Below are the code and all the weights of a small trained network. Each question names an input and a class and asks about switching units off, where a switched-off unit gives its printed mean instead of its output.

import numpy as np


def w(rows, s, z=0):
    codes = np.array(rows[::2]) - 128.0
    scale = np.full(codes.shape[1], s)
    scale[-1] = z or s
    return codes * scale


def f(y):
    return np.maximum(y, 0)


def log_softmax(a):
    a = a - a.max(-1, keepdims=True)
    return a - np.log(np.exp(a).sum(-1, keepdims=True))


def net(x, mask):
    res = np.array(x, float).reshape(1, 5) / 4 @ E
    y = f(res @ A[0][:, :-1].T + A[0][:, -1])
    res = res + np.where(mask, y, B[0][:, -1]) @ B[0][:, :-1]
    return log_softmax(res[-1] @ U[:, :-1].T + U[:, -1])


A, B = {}, {}
E = w([
[156,160,62,29,208,108],'x0',
[48,213,77,71,141,123],'x1',
[129,75,48,120,43,2],'x2',
[197,144,171,105,45,121],'x3',
[21,99,216,80,162,106],'x4',
],0.0074)
A[0] = w([
[48,46,108,110,193,101,168],'N0',
[200,164,76,71,194,100,107],'N1',
[88,172,133,114,184,114,118],'N2',
[111,137,218,97,195,192,45],'N3',
[153,124,45,140,208,181,203],'N4',
[67,178,169,184,132,168,119],'N5',
[77,154,203,125,124,170,69],'N6',
[191,27,199,130,112,119,165],'N7',
[96,127,214,154,102,150,60],'N8',
[150,170,204,136,150,202,78],'N9',
[182,139,36,122,129,69,179],'N10',
[97,154,69,1,122,82,182],'N11',
[96,181,151,91,212,126,251],'N12',
[130,11,174,139,173,125,118],'N13',
[192,129,72,215,65,90,151],'N14',
[187,128,38,135,164,130,69],'N15',
],0.0075,0.0028)
B[0] = w([
[54,31,76,227,161,58,217],'N0',
[148,232,178,35,150,175,212],'N1',
[51,119,40,120,191,148,185],'N2',
[186,95,186,216,71,172,214],'N3',
[101,226,159,105,165,115,215],'N4',
[148,187,67,93,226,214,187],'N5',
[207,184,100,131,178,234,187],'N6',
[55,26,155,137,37,56,228],'N7',
[185,220,178,83,155,231,186],'N8',
[189,99,230,190,32,137,201],'N9',
[224,133,231,139,60,173,225],'N10',
[108,158,154,2,108,95,255],'N11',
[107,165,42,119,212,155,240],'N12',
[106,46,129,245,37,78,198],'N13',
[191,62,95,213,86,198,223],'N14',
[206,200,238,122,126,213,187],'N15',
],0.0062,0.0068)
U = w([
[89,115,174,59,34,41,64],'0',
[217,243,163,60,177,230,169],'1',
[21,144,20,75,237,96,3],'2',
[156,37,122,255,92,155,252],'3',
],0.0073,0.0021)

Each question gives the input, the list of numbers given to net, and the class t.
The units are the neurons (one row each of A and B). Each row of codes is followed by its name. A weight is (code - 128) times the scale printed after its matrix; where a second scale follows, it is the last column's (A, B and U).
mask holds one flag per neuron, in row order. A switched-off neuron (its flag False) gives its mean, the last column of its row in B, instead of its output. The means were averaged over made-up inputs and are rounded, as every weight is.
A unit's drop is (log p(t) with every unit on - log p(t) with that unit switched off) / (log p(t) with every unit on - log p(t) with every unit switched off).
The circuit of an input: a set's keep is (log p(t) with only the set's units on - log p(t) with every unit switched off) / (log p(t) with every unit on - log p(t) with every unit switched off). Starting from the 12 units with the biggest drops (on a tie, the unit counted first), units are removed one at a time, each time the one whose removal leaves the highest keep (on an exact tie, the one counted first), for as long as the keep stays at least 0.8.
units of the circuit, in order: the units of the circuit, biggest drop first
most important unit: the unit with the biggest drop
top k neurons: the k neurons with the biggest drops, biggest first
drop when u is switched off: that unit's drop, to one decimal
input [8,6,-2,3,5], class 2: units of the circuit, in order	N2; N12
input [-1,2,-6,-6,8], class 3: units of the circuit, in order	N3
input [0,5,7,6,-5], class 1: units of the circuit, in order	N7; N0
input [3,-2,0,1,5], class 2: units of the circuit, in order	N10; N9; N15
input [3,-7,-7,7,-3], class 3: units of the circuit, in order	N7; N9
input [5,5,-3,-5,-1], class 2: units of the circuit, in order	N2; N12
input [3,-6,0,8,5], class 0: top 3 neurons	N14; N7; N0
input [6,5,-7,-3,3], class 2: top 2 neurons	N2; N12
input [-1,0,3,-8,-7], class 1: top 4 neurons	N15; N4; N7; N13
input [5,-7,-1,8,-3], class 3: top 3 neurons	N7; N11; N14
input [-1,8,7,8,-7], class 1: drop when N7 is switched off	0.4
input [3,1,-2,-2,1], class 2: drop when N10 is switched off	0.2
input [4,-1,4,-2,5], class 2: drop when N3 is switched off	0.1
input [7,5,8,-3,-2], class 1: most important unit	N10
input [-6,3,1,-4,8], class 2: drop when N10 is switched off	0.2
